Below is a small trained network, with its code and all its weights. Each question gives an input and a target symbol and asks what happens when units are switched off, that is, made to give their printed mean instead of their output.

import numpy as np


def w(rows, s, z=0):
    codes = np.array(rows[::2]) - 128.0
    scale = np.full(codes.shape[1], s)
    scale[-1] = z or s
    return codes * scale


def f(y):
    return np.maximum(y, 0)


def softmax(a):
    e = np.exp(a - a.max(-1, keepdims=True))
    return e / e.sum(-1, keepdims=True)


def log_softmax(a):
    a = a - a.max(-1, keepdims=True)
    return a - np.log(np.exp(a).sum(-1, keepdims=True))


def net(x, mask):
    ids = ['ΘΠαβζημσ'.index(c) for c in x.split()]
    T = len(ids)
    res = E[ids] + P[:T]
    r = res
    for j in range(3):
        rows = slice(4 * j, 4 * j + 4)
        q, k, v = (r @ M[0][rows].T for M in (Q, K, V))
        z = softmax(np.where(np.tri(T) > 0, q @ k.T / 4**0.5, -1e9)) @ v
        o = O[0][rows]
        res = res + np.where(mask[j], z, o[:, -1]) @ o[:, :-1]
    y = f(res @ A[0][:, :-1].T + A[0][:, -1])
    res = res + np.where(mask[3:7], y, B[0][:, -1]) @ B[0][:, :-1]
    return log_softmax(res[-1] @ U[:, :-1].T + U[:, -1])


Q, K, V, O, A, B = {}, {}, {}, {}, {}, {}
E = w([
[99,80,92],'Θ',
[80,118,91],'Π',
[129,75,121],'α',
[134,97,43],'β',
[120,165,17],'ζ',
[186,103,100],'η',
[123,254,77],'μ',
[100,159,234],'σ',
],0.018)
P = w([
[132,110,160],'0',
[130,98,152],'1',
[179,179,145],'2',
[90,94,152],'3',
[210,161,156],'4',
[63,108,153],'5',
[248,143,176],'6',
[36,119,148],'7',
[232,121,157],'8',
],0.017)
Q[0] = w([
[180,102,92],'h0',
[192,163,98],'h0',
[237,125,137],'h0',
[138,152,105],'h0',
[168,211,122],'h1',
[138,122,153],'h1',
[250,89,148],'h1',
[213,162,229],'h1',
[136,119,142],'h2',
[104,125,168],'h2',
[102,36,112],'h2',
[183,254,122],'h2',
],0.014)
K[0] = w([
[56,170,103],'h0',
[71,121,141],'h0',
[6,122,122],'h0',
[116,132,112],'h0',
[100,159,165],'h1',
[133,94,135],'h1',
[225,144,155],'h1',
[166,170,160],'h1',
[146,142,132],'h2',
[124,120,116],'h2',
[174,100,108],'h2',
[82,185,173],'h2',
],0.018)
V[0] = w([
[168,18,152],'h0',
[88,195,191],'h0',
[27,84,60],'h0',
[126,82,205],'h0',
[156,118,254],'h1',
[103,71,87],'h1',
[95,66,218],'h1',
[49,153,125],'h1',
[80,80,93],'h2',
[199,94,73],'h2',
[116,183,139],'h2',
[87,96,150],'h2',
],0.0099)
O[0] = w([
[133,104,133,180],'h0',
[107,151,173,33],'h0',
[65,146,67,218],'h0',
[109,81,150,96],'h0',
[130,122,154,112],'h1',
[132,127,7,87],'h1',
[99,87,125,9],'h1',
[91,159,116,5],'h1',
[116,85,77,56],'h2',
[151,162,88,216],'h2',
[128,129,145,144],'h2',
[145,102,127,48],'h2',
],0.011,0.0017)
A[0] = w([
[42,164,138,240],'n0',
[1,118,84,97],'n1',
[65,29,97,254],'n2',
[221,55,33,132],'n3',
],0.0086,0.0067)
B[0] = w([
[195,78,127,194],'n0',
[66,250,177,173],'n1',
[126,120,183,242],'n2',
[103,69,40,254],'n3',
],0.014,0.01)
U = w([
[39,115,145,91],'Θ',
[46,163,162,113],'Π',
[114,52,141,150],'α',
[125,98,83,38],'β',
[150,159,77,176],'ζ',
[255,67,96,61],'η',
[203,172,136,253],'μ',
[151,94,205,104],'σ',
],0.0097,0.006)

Each question gives the input, a string of symbols that net reads in full, and the target symbol t.
The units are the heads (4 rows each of Q, K, V and O) and the neurons (one row each of A and B). Each row of codes is followed by its name. A weight is (code - 128) times the scale printed after its matrix; where a second scale follows, it is the last column's (O, A, B and U).
mask holds one flag per unit, heads first, then neurons. A switched-off unit (its flag False) gives its mean, the last column of its rows in O or B, instead of its output. The means were averaged over made-up inputs and are rounded, as every weight is.
A unit's drop is (log p(t) with every unit on - log p(t) with that unit switched off) / (log p(t) with every unit on - log p(t) with every unit switched off).
The circuit of an input: a set's keep is (log p(t) with only the set's units on - log p(t) with every unit switched off) / (log p(t) with every unit on - log p(t) with every unit switched off). Starting from all 7 units, units are removed one at a time, each time the one whose removal leaves the highest keep (on an exact tie, the one counted first), for as long as the keep stays at least 0.8.
units of the circuit, in order: the units of the circuit, biggest drop first
k most important neurons: the k neurons with the biggest drops, biggest first
heads that matter: for each layer, one digit per head in row order, 1 if its drop is at least 0.15 and else 0, layers parted by /
input ζ σ α Π σ μ μ α Θ, target μ: units of the circuit, in order => (h1; n3; n2)
input μ α σ α μ, target σ: units of the circuit, in order => (h1; h2)
input μ η Θ Θ α α σ Π η, target σ: most important neuron => (n3)
input β σ η η ζ μ Θ, target μ: units of the circuit, in order => (h0; n3)
input μ σ α μ α η μ β α, target μ: units of the circuit, in order => (h1; n3; h0)
input α μ η μ η, target μ: units of the circuit, in order => (h0; n3)
input σ α η, target σ: units of the circuit, in order => (h0; h2)
input β α μ β ζ σ β, target σ: heads that matter => 101
input β α Θ, target β: 2 most important neurons => (n3; n0)
input β Π β ζ μ β α μ ζ, target μ: units of the circuit, in order => (h0; h1)
input μ ζ α, target μ: units of the circuit, in order => (n3; h0)
input η ζ Θ Θ σ Π ζ, target σ: heads that matter => 011
input Π Θ Π α α μ, target μ: units of the circuit, in order => (n3; n0)
input β α α σ α Π μ α η, target μ: units of the circuit, in order => (h1; h0)
input α α α α α Θ α, target α: heads that matter => 110
input α α β ζ β β ζ Π Θ, target ζ: units of the circuit, in order => (h0; h2)
input σ Π μ, target σ: heads that matter => 011
input Π μ Π μ α α Θ σ, target σ: heads that matter => 100
input η β α σ ζ β σ μ β, target σ: units of the circuit, in order => (h1)
input α α β μ α σ Π, target σ: heads that matter => 101
input σ ζ μ α β α ζ ζ Θ, target ζ: heads that matter => 100
input α η ζ η β Π, target Π: 3 most important neurons => (n1; n2; n3)
input ζ μ ζ η α σ α, target σ: most important neuron => (n3)
input ζ μ σ, target σ: heads that matter => 010
